Here is a tiny trained network, its code and every weight. The questions are about switching its units off for an input and a target symbol, where a switched-off unit gives its printed mean instead of its output.

import numpy as np


def w(rows, s, z=0):
    codes = np.array(rows[::2]) - 128.0
    scale = np.full(codes.shape[1], s)
    scale[-1] = z or s
    return codes * scale


def norm(h):
    return h / np.sqrt((h * h).mean(-1, keepdims=True) + 1e-5)


def f(y):
    return np.maximum(y, 0)


def softmax(a):
    e = np.exp(a - a.max(-1, keepdims=True))
    return e / e.sum(-1, keepdims=True)


def log_softmax(a):
    a = a - a.max(-1, keepdims=True)
    return a - np.log(np.exp(a).sum(-1, keepdims=True))


def net(x, mask):
    ids = ['ΓΛΞΠΣΩαβδεημτ'.index(c) for c in x.split()]
    T = len(ids)
    res = E[ids] + P[:T]
    u = 0
    for l in range(3):
        q, k, v = (norm(res) @ M[l].T for M in (Q, K, V))
        z = softmax(np.where(np.tri(T) > 0, q @ k.T / 3**0.5, -1e9)) @ v
        res = res + np.where(mask[u], z, O[l][:, -1]) @ O[l][:, :-1]
        u += 1
        y = f(norm(res) @ A[l][:, :-1].T + A[l][:, -1])
        res = res + np.where(mask[u : u + 4], y, B[l][:, -1]) @ B[l][:, :-1]
        u += 4
    return log_softmax(norm(res)[-1] @ U[:, :-1].T + U[:, -1])


Q, K, V, O, A, B = {}, {}, {}, {}, {}, {}
E = w([
[102,135,184,64,121],'Γ',
[115,116,222,111,91],'Λ',
[150,218,137,99,196],'Ξ',
[177,176,160,42,181],'Π',
[133,67,234,84,96],'Σ',
[173,244,153,176,161],'Ω',
[115,91,193,25,145],'α',
[252,98,235,155,118],'β',
[225,88,201,81,177],'δ',
[91,201,180,98,115],'ε',
[120,156,184,93,119],'η',
[143,157,224,170,83],'μ',
[111,223,183,136,128],'τ',
],0.0004)
P = w([
[190,198,219,141,176],'0',
[129,178,163,82,107],'1',
[254,179,228,153,214],'2',
[107,169,128,82,96],'3',
[251,167,233,169,222],'4',
[97,159,98,81,86],'5',
[247,165,236,168,224],'6',
[88,143,67,88,81],'7',
[242,168,234,169,219],'8',
[78,116,32,104,75],'9',
[243,154,218,175,218],'10',
[87,136,56,92,79],'11',
],0.00064)
Q[0] = w([
[12,35,7,50,16],'L0H0',
[2,26,12,11,4],'L0H0',
[226,239,247,93,225],'L0H0',
],0.0045)
K[0] = w([
[141,171,245,148,218],'L0H0',
[113,201,249,128,185],'L0H0',
[80,172,1,106,32],'L0H0',
],0.0045)
V[0] = w([
[136,177,80,98,166],'L0H0',
[3,132,180,163,205],'L0H0',
[201,101,134,151,90],'L0H0',
],0.0015)
O[0] = w([
[139,95,16,148,125,254],'L0H0',
[167,215,124,2,82,36],'L0H0',
[73,120,172,167,165,109],'L0H0',
],0.0015,0.00032)
A[0] = w([
[192,113,159,147,68,97],'L0N0',
[197,64,122,99,141,120],'L0N1',
[142,15,174,44,69,8],'L0N2',
[146,114,144,169,1,132],'L0N3',
],0.0025,0.0011)
B[0] = w([
[145,189,74,93,189,255],'L0N0',
[97,193,115,176,107,234],'L0N1',
[109,130,124,202,235,210],'L0N2',
[161,147,253,137,64,230],'L0N3',
],0.0034,0.00066)
Q[1] = w([
[232,252,235,226,229],'L1H0',
[230,251,212,224,211],'L1H0',
[33,8,104,33,44],'L1H0',
],0.0046)
K[1] = w([
[46,8,53,198,11],'L1H0',
[35,13,29,195,13],'L1H0',
[226,245,253,77,227],'L1H0',
],0.0038)
V[1] = w([
[174,231,206,183,31],'L1H0',
[255,89,118,129,115],'L1H0',
[157,26,184,136,150],'L1H0',
],0.001)
O[1] = w([
[49,146,106,159,252,248],'L1H0',
[92,32,197,64,159,106],'L1H0',
[219,143,223,91,116,64],'L1H0',
],0.0012,0.0013)
A[1] = w([
[73,87,173,110,157,63],'L1N0',
[139,71,158,2,79,254],'L1N1',
[98,129,73,123,174,145],'L1N2',
[246,111,88,170,145,109],'L1N3',
],0.0025,0.00084)
B[1] = w([
[143,41,51,50,191,153],'L1N0',
[75,255,47,58,170,161],'L1N1',
[185,169,115,96,126,244],'L1N2',
[20,75,145,54,53,254],'L1N3',
],0.0024,0.0009)
Q[2] = w([
[2,33,5,101,6],'L2H0',
[3,23,4,69,6],'L2H0',
[253,249,236,219,252],'L2H0',
],0.0044)
K[2] = w([
[223,251,142,53,247],'L2H0',
[224,246,157,54,252],'L2H0',
[34,17,47,192,1],'L2H0',
],0.0041)
V[2] = w([
[158,84,106,198,3],'L2H0',
[232,156,137,134,94],'L2H0',
[167,87,62,146,169],'L2H0',
],0.0019)
O[2] = w([
[216,235,198,103,231,5],'L2H0',
[233,142,33,213,181,133],'L2H0',
[45,153,125,64,251,89],'L2H0',
],0.0013,0.0029)
A[2] = w([
[91,204,181,135,112,9],'L2N0',
[248,27,57,61,70,94],'L2N1',
[166,128,4,105,64,21],'L2N2',
[188,71,72,4,52,64],'L2N3',
],0.0022,0.0015)
B[2] = w([
[159,81,97,74,164,189],'L2N0',
[4,87,193,40,159,157],'L2N1',
[227,37,117,162,122,254],'L2N2',
[160,219,219,110,182,180],'L2N3',
],0.0036,0.00083)
U = w([
[30,20,239,9,248,118],'Γ',
[6,10,248,245,90,107],'Λ',
[249,6,239,7,248,130],'Ξ',
[243,250,10,10,214,42],'Π',
[7,11,248,239,244,66],'Σ',
[251,9,8,248,16,203],'Ω',
[7,7,5,21,252,46],'α',
[237,241,251,250,246,152],'β',
[14,250,8,250,249,255],'δ',
[6,148,10,22,18,32],'ε',
[53,210,11,7,121,79],'η',
[137,250,249,8,8,198],'μ',
[8,64,61,191,7,32],'τ',
],0.0047,0.0027)

Each question gives the input, a string of symbols that net reads in full, and the target symbol t.
The units are the heads (3 rows each of Q, K, V and O) and the neurons (one row each of A and B). Each row of codes is followed by its name. A weight is (code - 128) times the scale printed after its matrix; where a second scale follows, it is the last column's (O, A, B and U).
mask holds one flag per unit, layer by layer, with each layer's heads first. A switched-off unit (its flag False) gives its mean, the last column of its rows in O or B, instead of its output. The means were averaged over made-up inputs and are rounded, as every weight is.
A unit's drop is (log p(t) with every unit on - log p(t) with that unit switched off) / (log p(t) with every unit on - log p(t) with every unit switched off).
The circuit of an input: a set's keep is (log p(t) with only the set's units on - log p(t) with every unit switched off) / (log p(t) with every unit on - log p(t) with every unit switched off). Starting from the 12 units with the biggest drops (on a tie, the unit counted first), units are removed one at a time, each time the one whose removal leaves the highest keep (on an exact tie, the one counted first), for as long as the keep stays at least 0.8.
units of the circuit, in order: the units of the circuit, biggest drop first
most important unit: the unit with the biggest drop
k most important neurons: the k neurons with the biggest drops, biggest first
top k neurons in layer l: the k neurons of layer l with the biggest drops, biggest first
input ε Σ Ξ Ω μ Ω τ Λ Ξ Σ Ω Ω, target Ω: units of the circuit, in order : (L2N2)
input Π Ξ Ω δ Λ Ω μ Σ τ, target Γ: units of the circuit, in order : (L0N2, L2H0, L2N0)
input Ω Ω Ω Ω β, target δ: top 2 neurons in layer 1 : (L1N3, L1N2)
input δ ε δ η Σ Γ Ξ Ξ Ξ, target Ω: 2 most important neurons : (L0N3, L1N2)
input Ω Ω Π Ξ Λ δ Ω Σ, target Σ: units of the circuit, in order : (L0N2, L0N3)
input Σ μ Λ β, target β: 2 most important neurons : (L0N3, L1N3)
input Ω Σ β Λ β Σ δ, target Γ: units of the circuit, in order : (L0N2, L2N2, L2H0)
input Ξ Ω δ Ω τ μ β δ β, target Λ: units of the circuit, in order : (L0H0, L1N3, L2N2)
input Ω Σ Ξ α τ Λ, target Λ: units of the circuit, in order : (L0N2, L0N3)
input μ Ω μ, target δ: 2 most important neurons : (L0N0, L0N3)
input Σ μ η Γ Λ Λ Π β Ω, target Σ: units of the circuit, in order : (L0H0, L1N3)
input Ξ α η Σ Ω β Γ Ω Σ α Ω, target μ: units of the circuit, in order : (L1H0, L1N3, L2N2)
input α μ Σ Λ μ Ω β, target δ: 3 most important neurons : (L0N1, L0N0, L2N2)
input μ τ Σ δ Λ Ω Λ μ Λ Ω Ξ, target δ: most important unit : L0N3
input ε Σ δ, target Γ: units of the circuit, in order : (L2N2, L1N3)
input δ Ξ η δ Ω Γ Ξ Σ Ω, target Γ: 3 most important neurons : (L1N3, L2N0, L2N2)
input Ξ Ω ε, target δ: 2 most important neurons : (L0N3, L2N2)
input Ω Γ μ Ω Σ μ μ Ω Ω, target δ: top 2 neurons in layer 1 : (L1N3, L1N1)
input η τ μ Ξ Ω Λ τ Ω ε Ξ Σ Π, target Π: 3 most important neurons : (L1N1, L0N2, L2N3)
input Σ Σ μ α δ, target μ: most important unit : L1H0
input Σ η Ω μ η Ξ β, target Ω: 2 most important neurons : (L0N1, L1N3)
input Ξ Π β Λ Ξ τ Ω, target Π: 2 most important neurons : (L2N0, L1N3)
input Σ Ω Σ τ Λ, target Π: 3 most important neurons : (L0N0, L0N2, L2N0)
input Γ μ δ Ω δ η Σ, target α: 3 most important neurons : (L0N0, L0N1, L2N0)
input μ δ Ω Ω Ξ Ω β Λ β τ Ω, target Π: 2 most important neurons : (L0N3, L2N0)
